Each row has a hidden value. The values are split into ranges, and the group after each row names the range that its value falls in. Each part has its own value, ranges and names.
[  20   -6   18 -158   85   45   69   35 -124  -50   94   75    1  -77
   -1   16  114 -164   34   -1   36   85   36   70  -27 -140    8  -17
   -3  -34  -31   29  -59   45  -57  -34   53 -166  -74   11  -49 -167
   18  -64] => <61>
[ -56  -14  -67 -124   63  -67   31  -28 -124   73  119  108  -29   47
  -80  -58   69   -9   82  -88   51   35   -5  -65   24 -126   47   55
  -56  -14    8   29  -16  -65  -54  -35  -31 -114   38   29 -152  -84
  -45 -160] => <58>
[ 173  -45  120 -124 -108   11  -90 -140  -96  238   39   18   61  197
   36  -89   44  -87  212 -179  177  101  -15    6  -26 -175   88  137
   43 -122   27    6  -81 -201 -162  -40  -59 -104  146    5 -211  -39
 -144  -34] => <59>
[ -10  -42  -48 -117   65  -74   58    6  -27   -3  129   61  -77 -142
   27  -56  -15  -50  -25  -56  -18  -22  -20  -16   -4  -91   68   43
  -46  -59    6  -10  -30  -54   15   22   -6    4 -111   21   32  -68
  -26 -192] => <61>
[ -50  -27 -111  -22   -3  -56  102   25    9    1   42   11  -38  -53
   -8  -33  -29  -30  -57    8   -6   -9   -6    6   -1    2   10   25
  -51  -40  -22   13  -10   31   14   69   10   65  -90  -19   13  -61
   28 -134] => <58>
[-213  126 -119   -3  -50   53  129   -1 -149   29  -54   26   96  202
  -88  108  200  -60   26   68   33   93  144   63   17  101  -47  -79
  -39  -36  -42   85  -30  209  -20   36   20 -156   84  -45 -248 -168
  155   89] => <58>
[ 118   15  -83  107   41 -140   39 -184  164  114   96   35  -90  144
 -173 -191  -87  227   -2 -195   13    2 -205  -30  -41  -53   86    0
  -92  128   11   89   69    3  183   56  -45  142 -136   74  141   16
  -70 -241] => <60>
[  99  -36  -38   98 -102   37   -1  -64  144   58  -87  -83   48   39
    6   -7  -37   10 -130   70   54  -81   16   25  -23  103    8    4
    3  -17   -9  -10    6   51  -20  107   -5  147 -117    6   81   34
   24   32] => <60>
[  78  -29  -16   17  -72  -27  -42    6   82   60   13   20   16   22
  -15 -102 -101  -28    5  -36   33  -39  -15  -15   10  -31  -21   79
  -17  -64    3   60   -4 -101  -83   36  -17   85   -1   -3  -22   55
  -77 -145] => <59>
[  69  -54 -106  -44   71 -133   39  -59   59   28   97   40  -49  -15
 -159 -135  -23   89  -16 -108   88   -2 -163  -72    0 -117   -5   68
  -50  105    4   18   51  -40   25  -31   -4   24  -65   78   20   -1
  -84 -216] => <56>
[  58   51   72    0 -141  134   30  123   -9  -50  -84   -1  137   41
   99   28    5 -264   72   54   57   68  128  215  -11   27 -104  -11
   24 -218  -73  158  -67   75 -141   23  108  -48   39  -73 -111 -105
   28   26] => <56>
[-112   -6 -184  -34  134  -83  132   55   50 -143   88   35  -83 -226
  -97    0   18   26 -218   89  -74  -80  -29  -45    6   25  -28  -48
  -69  101  -14  -23   34  131   95   51   31   44 -227   48  137  -50
   87 -161] => <61>
[  37    8  -34   12  -62   -5  -40 -113   20  121  -29  -15   68  146
  -91  -27   65   45   -8  -23  105  -16    1  -47    1   11    6   35
    2   27   20    3    3  -13  -64   11  -45  -20   42   38 -110   23
  -23    9] => <71>
[  70  -49  -72   43   61   22    4  -13   51   24   31   70  -14   57
 -132  -58  -11   49  -61   49   26  -43   -9  -47    0  -46    2  -17
  -54   99  -20   55   41   30  -46   35   -6   33 -125   34   51  -13
  -14 -100] => <60>
[ 282 -120  317 -129 -492  219  -36  -19  149   33 -272 -440  195 -415
  781  247  -44 -563 -225  159  123 -142  271  374 -126  283  130  127
  259 -666   12 -294 -274  -55 -155  224   75  253 -149 -125  161  -25
   77  421] => <61>
[  86  -33  -57    9   44  -32  -49  -25   64   33   44   68   11   47
 -165 -106  -17   58  -21  -21   71  -39  -65  -79   16  -84  -41   37
  -34   99    3   59   47  -49  -73  -26  -13   -2  -31   65  -18   51
  -80 -146] => <71>
[ -71   34 -102  -19   35    1  125   76  -23  -85   23   48   11  -30
  -62    8   43  -76  -35   46   -1   36   27   72    2    5  -60  -44
  -52  -13  -55   91    0  139    7   24   70  -37  -78  -10  -22 -121
   73  -92] => <58>
[ 205  -58   35    3  -44   78  -25  -56   36   72  -42  -21   80  124
  -69  -45   32  -61   31   -1  162   59  -36   52  -40  -87  -33   32
   33   36  -33   37   -8   11 -118   -9   31  -26  -33   20  -25  -37
  -51   21] => <71>
[ -47    0 -120   49  -26  -10   44   95   71  -60  -25   24   31  -37
  -76  -26  -48  -36  -96   93    0  -57   30   -3   34   54 -106    7
  -43   -3  -33   76   30   58  -60   47   36   66  -48  -10  -14   12
   28 -107] => <56>
[-10  20 -89   2 -29 -68  64 -52  33  39  15   0  12  62 -83 -55  18  28
  -9 -60  59  17 -53  10  -1   3 -12  23 -38   4 -10  48  15  41  29  19
   5  17 -14  22 -48 -38   1 -96] => <56>
[-100   74  -44    4  -40  -18  -41   42  -10   27   29  101   41   55
  -41  -47  -11  -28   30  -17  -32  -61   91  -26   57   27  -32   17
  -57 -103   11  124   -5  -50  -79   12  -25  -27   84    3 -151   26
  -22 -138] => <56>
[  82   64   27   -4   -7   11  -50  -80    7   65   21   65   77  167
 -130  -75   72   11   93  -99  101   39  -29   25   -2  -70  -25   -3
  -15   15    0  123   10    2  -48  -55    5 -107   64   61 -120  -22
  -63  -61] => <71>
[  15  169  -12  133   10   60    2   55   74  -71   -8  132   94  204
 -200  -85    7   -6   82  -27  -18   61   12  124   10    4 -143 -111
  -72   33  -61  312   45  150    0  -22   81  -78   25   17  -68  -41
    9 -126] => <71>
[  38  -23  -46   47  -53   84  -28  -31  -23  113  -55   23   73  202
 -113   -4   43  -11    5   81   80   23   66  -40    5  -14  -34   14
   -3   53  -21   37   -4   12 -154   43  -32  -25   22  -20 -121   -9
    7   33] => <71>
[-161   38 -169   12   23 -147   29   -4   59    7   78   70  -57  -61
  -82  -71  -48  108 -101  -31  -72 -137   -4 -113   60   67   15   25
 -102  -15   32   38   43  -27   58   52  -55   87  -32   43  -24   57
   -2 -225] => <56>
[  36 -117  -80    8   13   11  -68  -21   19  117   26   56  -26   37
  -73  -50  -45   49  -82   86   25 -111   47 -164   29  -42   43   66
  -32   57   21  -46   15 -118 -149   68  -88   73  -69   11  -15   71
  -51  -92] => <60>
[-134  205    9  184 -173  178   15   14   12   38 -147   26  152  270
   39  108   69  -87    0  125  -89  -19  278  175    6  256  -24 -159
  -44 -183  -40  213  -40  218  -17  142   12   -7   41  -87 -132  -75
  166  143] => <60>
[  97 -310 -226    7   16 -194  -87  -78  253  108   45  -97 -149 -301
  -47 -120 -223  217 -384  115   40 -343 -137 -374   40   16   79  215
  -16  161   91 -312   82 -267  -79  129 -155  385 -253   92  251  296
 -122 -211] => <71>
[ -51    9  -35  -77    8   18   80   43  -38  -46   40   13   -7 -121
   64   38   40 -131  -72   54  -34   -7   80   57  -13    5   17  -15
  -13  -93  -16   -3  -56   55  -11   59   27  -19 -107  -20   12  -98
   65  -52] => <61>
[ -36  -36 -150   29   -8  -25  170   41  114 -102  -18  -98  -52 -203
   33   41  -42  -52 -250  134  -57  -42   -9   57  -43  106  -23  -32
  -17   15  -38  -69   -9  167   97  148   50  168 -268  -28  204  -60
  134  -48] => <61>
[  32   15  -63   87  -34   52  -24   12  107  -21  -69    0   79   41
 -100   -3    8    4 -115  108   42  -81   43    1   13   80  -83  -31
  -15   41  -19   63   36   83  -67   39   21   40  -61   29    4   43
   25   -1] => <71>
[ 60  37  -5  55 -14  68 -17 -41  24  45 -19  51  65 154 -96 -25  49  -3
  16  14  51   7  38  40  -6   1 -14 -46 -30  18 -22 113  10  68 -49  19
   7 -37 -26  20 -46 -39   5 -14] => <60>
[ -96   42 -101  -43   61  -79   67   40    8  -63   86   85  -27  -88
  -59  -44   13   -2  -42  -30  -26  -53   -1   -2   32   -3  -11  -12
  -80  -34   -9   80   18   40   41    1   23  -16  -58   41  -19  -50
   10 -187] => <58>
[ -85   19  -35  -66  -21   48   73   70  -86  -17   25   39   14  -45
   66   50   42 -157  -16   69  -35   18  129   63    0    7    5  -13
  -19 -125  -29   34  -65   48  -61   63   20  -45  -47  -52  -67 -114
   71  -39] => <61>
[ -24  -87 -131  -17  -27  -53   39   41   35   25    5  -10  -15  -69
  -31  -31  -53  -16 -105   68   37  -70    3  -77   24    6  -25   79
  -24   -2   -6  -43    9  -38  -84   61  -18   95  -61   -9  -12   23
   -5 -111] => <56>
[ 122  -61  -13   -5   -9   66  -45  -34   -1   80  -20   26   61  121
 -110  -38   39  -25   10   39  126   16    5  -35   -5  -83  -30   36
    9   67  -17   21    4  -23 -151   -8   -7  -44  -10   22  -71   -7
  -46   -7] => <71>
[  51  -32  -77  107  -87   74   -3    8   79   53  -98  -35   71  121
  -83   -4  -26  -11  -87  129   53  -22   48   -9   -2   62  -74    7
    1   46  -33   31   13   56 -113   89   -2   84  -49  -29  -19   30
   33   26] => <71>

[-116 -129   51 -124   66   58  226  -11    3  -17    2  -34 -185  153
   13   67  223   24   35  -87    3  193 -253   -5 -168  116 -135    1
  120 -182  -42 -170  152  -51   62  -65 -164  -93 -171  198  187  -57
   88   48] => Sz
[ -28  -97  145 -161  -57   -5  219 -188  221   -2 -130  -25 -123  135
  154  -97  113  -54  130 -139  -77  175 -402 -137 -128  201   34  100
  153 -229 -133 -105  141  191 -233  -77  -97   94 -315  432   44  -68
  173  -23] => CH
[ 279  -25    5   73   87   72  212   82   24  253 -122  128  202  -32
  -46  -20  180 -112 -186 -184  -83  274  217  112  -83   23  228 -184
  -72  -41 -114  113  118  -23   12 -171 -105  185   -6 -198 -152  177
  -87   51] => FS
[-153    2  -25  -80   71  -28  233  -30   -3  -67   33  -44 -251  174
 -117   68  229  -38   70 -109   40   65 -307 -146 -148   76 -145   62
  148 -273  -21 -219  205  -79   70  -61  -55  -47 -219  306  188 -158
   38   -2] => Pf
[-161   38   18   45   84    9   45   66  -25  -49  139   80   47    4
 -128   47  106   51   10 -125   45  -25  159  139  -12   53 -276   14
  -14  128   42   34  -19  -26   36   83  -65 -216  286 -332   -2   96
 -168  -63] => QG
[-205  107  -27  102   96  -28    8   29  -42 -145  137  124   29  -38
 -206   93  139  -38   14 -120   83  -42  180   55   -5    4 -231   64
   42  106   40   45   47  -42   -9   92   16 -112  271 -319  -23    7
 -198  -93] => FS
[ -49    9   52  126   88   78   29  -48  -73 -153  -88  180   65 -120
  -78  127  230 -157  -49 -124   26  299  108   24  -75  -73   80   31
  178   85  -65   91  161  -30 -142  -85  -20  241   67 -126  -66  -40
 -102   46] => Dc
[-130   11  165   53   84  136   42  -15  -66 -166  -11  108   90  -46
  -41   59  175   21   28 -176   -8  276   26  118  -44  -27 -131   41
  149  207   13   62   52    4 -144  -85  -69   21  221 -125   -9   79
 -138   60] => FS
[-151   59  -38  118   98    5   18   21  -97 -143   49  129  -32  -56
 -183  143  190 -101  -14  -94   87   75  127   11  -48  -46 -108   52
  116   41   -1   11  107  -95   10   32   -3   19  122 -189    2  -66
 -147  -25] => FS
[ 108 -162   -4  140 -221    9 -272   72  -81  222 -251  -53 -319 -122
  154  -10 -255  -54  149  140  113 -138   29  -50   37   26   90  174
  163    4 -178 -141 -374  -21  104  346 -179  -65 -373  219 -114 -123
   40   15] => Gm
[-171  171   12   96   60  -27   35  -29    9 -163   82  103   18  -18
 -209   31  115  -62   69 -165   50  -24   69  -61   10   16 -133  111
   97   50   15   13   82   11 -117   41   76  -12  168  -97  -50  -10
 -181 -110] => JN
[-167   21   12   55   76  -14   21   35   -6  -66  119  107   59  -26
  -98   57  110   13    3 -107   50  -23  171  144  -16   50 -259   26
  -10  135   26   72  -15    1    1   99  -66 -171  286 -374  -25   68
 -153  -65] => FS
[ 299  152  100   69  116  200  308  147  -51  210 -110   41  185   80
 -213  -91  192   -1 -109 -331 -128  365   77  -23  -52  -16  267 -171
   15  -61  -46  -34  174 -100  -12 -335  -11  174  -33  170  -91  261
 -183   67] => QG
[ 295   17    6   43  119  154  285  190  -23  304  -56   69  173   54
 -151  -34  188  -13 -188 -224  -88  290  240   92  -79   60  231 -242
  -91  -89  -81    3  142 -117  112 -202 -104   55  -13  -99  -80  270
 -115   29] => Sz
[ 332   10   47   53   30   64  223   18  127  273 -176  119  225  -23
   -7 -110  121 -135 -138 -214 -124  268  163   20  -60   85  345 -145
  -53  -87 -161  112  126   76 -123 -176  -62  258  -97  -40 -213  198
  -47   -5] => Gm
[ 216  146  -25   88  127  109  267  162  -53  193  -25   63  113   63
 -273  -22  196  -48 -130 -251  -52  207  174  -34  -50    6  196 -156
  -25 -120  -42  -44  185 -142   86 -201    4   93  -19   17  -68  179
 -178   -9] => Pf
[ 176  155 -107  106  139   71  248  185  -61  183   32   81   71   58
 -337   26  209  -82 -148 -209   -5  132  258  -56  -49   22  189 -157
  -45 -168  -42  -62  212 -187  145 -130   28   53  -21  -55  -52  141
 -180  -62] => Sz
[  41  -53   -3  183 -177   28 -263   88 -171  114 -217  -59 -347 -107
   28   25 -207  -47  177   90  136 -128  -18 -111   51  -57   40  211
  228   24 -117 -186 -325  -91  114  284 -107  -43 -329  302  -71 -162
  -45   34] => JN
[ -56  -46  -78   71    7  -90    0  -69  109  -14   -3  169   16  -95
  -26   70  106 -189  -35  -24   63  -13  208   11  -46  105   37   45
   20  -48 -118  102   82   69  -88  157  -34   67   10 -280 -113  -60
  -13 -133] => CH
[ -81  -78  -13  -97   11 -103  211 -106  103   13  -46  -22 -199  127
   41   13  171  -94   58  -75    5   30 -326 -105 -153  111 -109   68
   97 -271  -80 -121  142   51   -6  -28 -101   25 -262  231  100 -169
  107    3] => Dc
[ 308   28  -28   87   91   54  236  111   23  287 -105  113  194  -11
 -108  -37  171 -117 -191 -201  -80  224  233   66  -69   25  248 -192
  -96  -90 -106   84  131  -45   45 -175  -73  174  -25 -165 -156  184
 -112   24] => FS
[ 186  216  -24  113  134  110  260  154  -75  131  -16   66   99   65
 -339  -15  206  -62 -103 -278  -42  205  150  -95  -36  -26  203 -121
   20 -122  -24  -67  215 -159   58 -223   61  127  -17   90  -62  152
 -215  -18] => Pf
[ -61  -18  -10   96   31  -12   -1  -85   55  -98  -48  189   44 -118
  -41   91  155 -192  -29  -67   45  136  173   -5  -54   43   94   55
  105    9 -110  107  134   52 -163   63  -10  172   26 -195 -110  -57
  -38  -76] => CH
[-149 -133  -27 -122   54  -60  204  -28   51   16   50  -25 -200  145
   21   65  193   -9   30  -47   35   23 -222   13 -159  137 -235   15
   46 -209  -40 -132  111  -20  109   25 -165 -154 -134   51  167 -104
   88    1] => Pf
[ -55  -20   76   46   12   24   27  -73   63  -61  -50  119   52  -62
   11   16  103  -83   24 -110    1  138   60   33  -40   61    0   59
   96   61  -79   76   48   87 -169   25  -52   79   54 -104  -85   18
  -43  -37] => Gm
[  55 -163  -20  156 -210   -3 -302   62  -94  169 -226  -30 -323 -145
  138   24 -242  -68  150  157  138 -154   67  -39   41   19   59  191
  172   30 -169 -123 -367  -27  102  379 -169  -73 -328  148 -107 -147
   30    0] => Gm
[ 245   82  -39   72  100   49  249  146    9  269  -29   74  152   44
 -183  -51  150  -56 -150 -218  -63  135  211   40  -49   44  153 -173
 -106 -101  -61   21  115  -78   95 -145  -46   53   12 -129 -112  198
 -151  -17] => QG
[-105   73  -39  117   85   -9   33   19  -65  -96   35  124   -5  -52
 -177  110  169 -107  -19 -107   69   56  133   -1  -38  -30  -74   43
   87   23  -14   21   99  -70   -4   26    5   36  105 -179  -30  -44
 -147  -39] => FS
[-177   -1 -125  -83  -36 -239  147 -169  224  -40   46   11 -250  115
  -38    6  105 -176  112  -26   70 -219 -240 -228 -102  206 -110  158
   65 -367 -104 -123  162  118  -60  159    7  -23 -275  179   52 -250
  120 -188] => CH
[  89 -153  -90  155 -172  -29 -250  176 -167  284 -167  -79 -356  -88
   73   34 -240  -12  103  159  154 -250   86   14   33  -10  -55  122
   78   -6 -118 -172 -413 -126  302  373 -210 -210 -298   69  -59 -120
  -23   33] => FS
[  72 -162  -16  148 -216    1 -295   69  -90  190 -230  -40 -321 -138
  146    9 -253  -58  153  150  131 -158   58  -38   42   23   60  187
  164   26 -170 -128 -377  -24  105  375 -174  -83 -335  165 -108 -134
   30    3] => Gm
[ 264  147  -76   90   88    5  258  140   29  285  -26   65  132   57
 -236  -74  131  -89 -138 -230  -57   61  196  -34  -32   42  181 -152
 -112 -160  -63    2  125  -74   92 -137    5   80  -32  -68 -134  169
 -167  -50] => FS
[-107   76   23  137  139  108   53   38 -154 -181    5  154   31  -69
 -212  163  261  -95  -48 -150   56  265  144   21  -63  -96   -9   13
  170   87    1   23  182 -136  -35  -90    7  123  142 -136    4  -15
 -176   34] => QG
[-159  -63   45   36   15  -32  -40  -67  108  -81   59  158  104  -94
   39   35   68  -48   14  -62   34    5  206  156  -14  121 -164   60
    2  159  -50  158  -27  126 -147  167  -84  -88  249 -421 -101   58
  -63 -108] => Gm
[ 254  127  -55   85   63  -16  227   93   86  271  -38   91  176   22
 -177  -95  103 -103 -125 -222  -68   48  215  -11  -20   68  180 -132
 -121 -117  -81   61  103    0   17 -105    3   97    3 -129 -179  177
 -149  -75] => Dc
[-226   70   58   46  122  105   52   97  -95 -147  172   77   29   23
 -204   89  157   99   28 -153   56   81  162  120  -14   37 -267   18
   62  159   73  -25   39  -97   26   42  -41 -238  316 -249   61  118
 -193  -57] => Sz
[ 281   67  101   43  129  240  298  172  -58  219  -89   57  190   67
 -169  -52  211   25 -145 -289 -120  421  153   56  -72   19  260 -211
   -1  -33  -58  -25  172 -118   24 -302  -73  114   -4   65  -62  296
 -145   73] => Sz
